Below is a small trained network, with its code and all its weights. Each question gives an input and a target symbol and asks what happens when units are switched off, that is, made to give their printed mean instead of their output.

import numpy as np


def w(rows, s, z=0):
    codes = np.array(rows[::2]) - 128.0
    scale = np.full(codes.shape[1], s)
    scale[-1] = z or s
    return codes * scale


def norm(h):
    return h / np.sqrt((h * h).mean(-1, keepdims=True) + 1e-5)


def f(y):
    return np.maximum(y, 0)


def softmax(a):
    e = np.exp(a - a.max(-1, keepdims=True))
    return e / e.sum(-1, keepdims=True)


def log_softmax(a):
    a = a - a.max(-1, keepdims=True)
    return a - np.log(np.exp(a).sum(-1, keepdims=True))


def net(x, mask):
    ids = ['αβεζηθλξστψ'.index(c) for c in x.split()]
    T = len(ids)
    res = E[ids] + P[:T]
    u = 0
    for l in range(3):
        q, k, v = (norm(res) @ M[l].T for M in (Q, K, V))
        z = softmax(np.where(np.tri(T) > 0, q @ k.T / 2**0.5, -1e9)) @ v
        res = res + np.where(mask[u], z, O[l][:, -1]) @ O[l][:, :-1]
        u += 1
        y = f(norm(res) @ A[l][:, :-1].T + A[l][:, -1])
        res = res + np.where(mask[u : u + 8], y, B[l][:, -1]) @ B[l][:, :-1]
        u += 8
    return log_softmax(norm(res)[-1] @ U[:, :-1].T + U[:, -1])


Q, K, V, O, A, B = {}, {}, {}, {}, {}, {}
E = w([
[172,198,110,26,90,114,120,181,141],'α',
[72,177,137,81,170,90,167,139,92],'β',
[132,97,173,95,133,82,160,161,204],'ε',
[102,164,56,92,143,161,248,89,138],'ζ',
[35,128,105,141,105,205,154,153,114],'η',
[121,130,237,79,74,124,75,55,115],'θ',
[227,26,117,101,159,216,142,108,140],'λ',
[50,181,209,138,194,133,145,132,94],'ξ',
[183,202,134,171,99,117,80,148,209],'σ',
[170,144,120,109,80,172,109,145,182],'τ',
[147,139,172,194,21,88,201,87,154],'ψ',
],0.011)
P = w([
[216,128,159,96,254,148,110,149,35],'0',
[208,105,139,89,223,135,116,141,52],'1',
[184,112,129,95,201,140,121,147,78],'2',
[187,116,118,94,183,142,139,148,91],'3',
[164,118,112,95,164,143,125,150,124],'4',
[176,135,113,102,155,152,143,138,141],'5',
[152,134,128,101,130,157,132,132,144],'6',
[150,130,131,98,109,149,139,133,152],'7',
[123,140,132,106,103,138,131,128,173],'8',
[123,148,138,114,97,143,128,128,201],'9',
[122,143,147,118,88,147,146,118,208],'10',
[119,150,149,139,68,142,130,110,234],'11',
[120,150,168,130,58,152,143,101,247],'12',
[90,170,151,100,80,138,121,120,212],'13',
],0.0045)
Q[0] = w([
[139,164,173,3,111,80,154,169,214],'L0H1',
[113,136,125,26,73,100,195,92,196],'L0H1',
],0.0057)
K[0] = w([
[115,140,141,159,37,71,227,60,180],'L0H1',
[120,138,135,178,2,84,160,76,120],'L0H1',
],0.0065)
V[0] = w([
[165,121,152,241,14,60,211,3,35],'L0H1',
[178,204,115,133,231,184,58,27,43],'L0H1',
],0.0024)
O[0] = w([
[103,160,241,152,171,111,180,2,144,138],'L0H1',
[164,164,109,128,186,108,56,152,166,2],'L0H1',
],0.0068,0.0027)
A[0] = w([
[158,94,76,214,20,137,129,158,133,95],'L0N1',
[122,113,162,98,152,176,107,166,89,124],'L0N2',
[116,97,143,104,142,111,123,152,169,30],'L0N3',
[188,55,112,98,68,143,134,152,126,79],'L0N4',
[129,52,171,91,136,68,56,107,149,155],'L0N5',
[210,66,103,182,140,254,100,150,114,4],'L0N6',
[164,106,149,81,125,68,88,208,176,29],'L0N7',
[196,131,90,175,122,145,48,138,184,118],'L0N8',
],0.0051,0.0019)
B[0] = w([
[165,126,161,77,238,76,63,114,110,180],'L0N1',
[111,175,88,92,57,135,151,164,186,179],'L0N2',
[159,103,106,207,138,107,84,142,135,171],'L0N3',
[58,182,108,153,142,125,147,186,113,237],'L0N4',
[255,147,62,145,144,249,144,139,165,193],'L0N5',
[115,236,199,144,95,137,78,194,97,173],'L0N6',
[14,49,124,146,105,149,145,136,135,255],'L0N7',
[154,208,140,92,102,140,217,160,20,178],'L0N8',
],0.0051,0.0036)
Q[1] = w([
[163,2,122,153,180,28,36,54,122],'L1H1',
[129,133,137,131,146,139,75,66,79],'L1H1',
],0.0088)
K[1] = w([
[121,171,116,71,241,117,33,254,34],'L1H1',
[155,141,127,80,161,106,120,152,49],'L1H1',
],0.0065)
V[1] = w([
[148,173,165,54,78,115,52,180,57],'L1H1',
[130,176,68,100,122,189,177,2,48],'L1H1',
],0.0035)
O[1] = w([
[208,109,197,68,195,251,156,84,67,47],'L1H1',
[47,222,8,77,2,163,203,98,214,4],'L1H1',
],0.0058,0.003)
A[1] = w([
[136,94,136,155,105,69,100,185,101,75],'L1N1',
[120,137,33,106,96,79,93,143,172,87],'L1N2',
[127,45,163,194,111,34,91,254,64,31],'L1N3',
[100,158,154,154,152,106,117,166,87,113],'L1N4',
[148,76,116,94,199,192,145,103,121,2],'L1N5',
[188,75,92,92,121,137,93,100,129,105],'L1N6',
[101,96,68,169,100,124,91,146,119,104],'L1N7',
[140,166,93,124,121,155,48,184,107,144],'L1N8',
],0.0078,0.0019)
B[1] = w([
[56,81,127,133,87,86,62,174,129,180],'L1N1',
[153,147,100,219,178,151,59,108,77,146],'L1N2',
[71,106,137,139,39,71,82,196,160,249],'L1N3',
[134,79,117,126,79,109,78,112,177,164],'L1N4',
[82,164,113,149,130,76,60,177,176,137],'L1N5',
[42,98,40,128,85,82,120,115,140,133],'L1N6',
[171,168,126,104,208,128,109,146,2,141],'L1N7',
[91,81,156,122,105,115,152,77,107,174],'L1N8',
],0.0073,0.011)
Q[2] = w([
[216,1,67,188,195,64,128,134,59],'L2H1',
[82,144,75,102,101,219,118,142,82],'L2H1',
],0.0065)
K[2] = w([
[117,138,113,39,192,126,99,255,11],'L2H1',
[111,156,154,122,99,82,121,52,83],'L2H1',
],0.0072)
V[2] = w([
[155,85,184,71,64,155,71,75,241],'L2H1',
[131,178,98,108,56,119,4,122,83],'L2H1',
],0.0046)
O[2] = w([
[126,90,107,104,121,97,2,66,134,252],'L2H1',
[189,123,97,170,135,131,231,32,207,209],'L2H1',
],0.0081,0.0027)
A[2] = w([
[161,113,148,131,130,101,91,143,118,122],'L2N1',
[142,94,114,113,147,112,100,77,109,58],'L2N2',
[101,141,82,100,93,132,96,139,115,116],'L2N3',
[204,87,108,120,130,147,134,142,149,168],'L2N4',
[130,149,70,174,145,154,127,158,101,116],'L2N5',
[117,72,97,169,115,95,110,176,149,66],'L2N6',
[142,153,6,200,122,137,160,149,177,4],'L2N7',
[92,116,89,145,145,93,129,176,146,120],'L2N8',
],0.012,0.0036)
B[2] = w([
[84,152,112,137,149,182,191,128,204,182],'L2N1',
[206,134,90,84,89,181,85,91,101,140],'L2N2',
[133,86,155,172,161,135,187,105,191,197],'L2N3',
[85,106,105,160,132,57,112,94,119,141],'L2N4',
[149,113,101,189,157,98,79,122,129,147],'L2N5',
[68,79,191,115,49,81,116,147,141,254],'L2N6',
[105,255,94,161,98,161,116,176,138,160],'L2N7',
[198,171,152,111,44,90,103,100,155,217],'L2N8',
],0.0091,0.0093)
U = w([
[183,212,148,21,135,82,128,155,145,5],'α',
[76,152,130,105,158,81,96,110,33,88],'β',
[100,150,171,95,220,176,77,163,168,119],'ε',
[75,98,48,75,147,125,226,122,131,124],'ζ',
[127,90,107,183,194,112,80,130,57,235],'η',
[183,150,195,86,89,212,93,153,24,179],'θ',
[106,82,136,161,127,254,157,153,128,58],'λ',
[99,92,167,155,45,66,90,173,121,153],'ξ',
[135,230,81,190,114,155,159,157,169,141],'σ',
[191,103,68,93,94,175,71,58,139,146],'τ',
[200,135,198,209,136,98,211,78,85,139],'ψ',
],0.0072,0.0023)

Each question gives the input, a string of symbols that net reads in full, and the target symbol t.
The units are the heads (2 rows each of Q, K, V and O) and the neurons (one row each of A and B). Each row of codes is followed by its name. A weight is (code - 128) times the scale printed after its matrix; where a second scale follows, it is the last column's (O, A, B and U).
mask holds one flag per unit, layer by layer, with each layer's heads first. A switched-off unit (its flag False) gives its mean, the last column of its rows in O or B, instead of its output. The means were averaged over made-up inputs and are rounded, as every weight is.
A unit's drop is (log p(t) with every unit on - log p(t) with that unit switched off) / (log p(t) with every unit on - log p(t) with every unit switched off).
The circuit of an input: a set's keep is (log p(t) with only the set's units on - log p(t) with every unit switched off) / (log p(t) with every unit on - log p(t) with every unit switched off). Starting from the 12 units with the biggest drops (on a tie, the unit counted first), units are removed one at a time, each time the one whose removal leaves the highest keep (on an exact tie, the one counted first), for as long as the keep stays at least 0.8.
circuit, biggest first: the units of the circuit, biggest drop first
top k neurons: the k neurons with the biggest drops, biggest first
k most important neurons of layer l: the k neurons of layer l with the biggest drops, biggest first
input τ ε ζ τ α, target σ: circuit, biggest first -> (L1H1 L2N7 L1N2 L2H1)
input η α τ β, target α: 2 most important neurons of layer 1 -> (L1N5 L1N3)
input ξ ψ τ ε ε ε ζ ζ, target ζ: circuit, biggest first -> (L1N3 L2N6)
input ψ ε σ, target σ: circuit, biggest first -> (L1H1 L1N3 L2N6 L0N8)
input σ α α, target ζ: top 2 neurons -> (L0N8 L1N3)
input ψ ζ λ, target λ: 2 most important neurons of layer 1 -> (L1N3 L1N8)
input σ ζ τ θ ξ, target τ: top 2 neurons -> (L0N5 L1N3)
input α β τ, target θ: 2 most important neurons of layer 2 -> (L2N6 L2N3)
input ε β ζ α ζ ε θ α, target τ: top 3 neurons -> (L0N4 L1N3 L2N2)
input β ζ σ ψ, target ψ: 2 most important neurons of layer 1 -> (L1N3 L1N1)
input ξ ε α ε ε τ ε ε τ ξ θ α σ, target τ: top 3 neurons -> (L0N8 L1N3 L0N1)
input α ψ σ ε α σ ε ε ζ, target ζ: top 2 neurons -> (L1N3 L2N8)
input α α σ, target ψ: 2 most important neurons of layer 0 -> (L0N8 L0N6)
input σ σ ε α ξ ε ζ η, target σ: most important neuron of layer 0 -> (L0N4)
input β τ λ, target η: 2 most important neurons of layer 2 -> (L2N4 L2N6)
input β ε β ψ, target ψ: top neuron -> (L1N3)
input β ε ψ ξ ε, target ψ: top 2 neurons -> (L1N3 L2N6)
input λ α θ ξ, target τ: top 2 neurons -> (L1N3 L2N2)
input ε α ε η ξ ε τ λ β σ α θ σ, target τ: top 2 neurons -> (L1N3 L0N8)
input β α θ η ε ε ε ξ ψ α σ ξ τ, target τ: top 3 neurons -> (L1N3 L2N6 L0N4)
input ε ε α ε β ψ β θ α α τ, target τ: top 2 neurons -> (L2N6 L1N3)
input ξ α σ τ η β α α β α α τ, target θ: most important neuron of layer 2 -> (L2N3)
input τ η α, target ζ: 2 most important neurons of layer 2 -> (L2N6 L2N8)
input α ε ξ α σ σ α ε α ξ ψ α η, target η: 4 most important neurons of layer 1 -> (L1N3 L1N7 L1N2 L1N1)
input ψ τ ε λ, target λ: 2 most important neurons of layer 1 -> (L1N3 L1N8)
input θ ξ ε ε α α ξ ε ε τ ζ ξ, target σ: top 2 neurons -> (L1N3 L0N4)
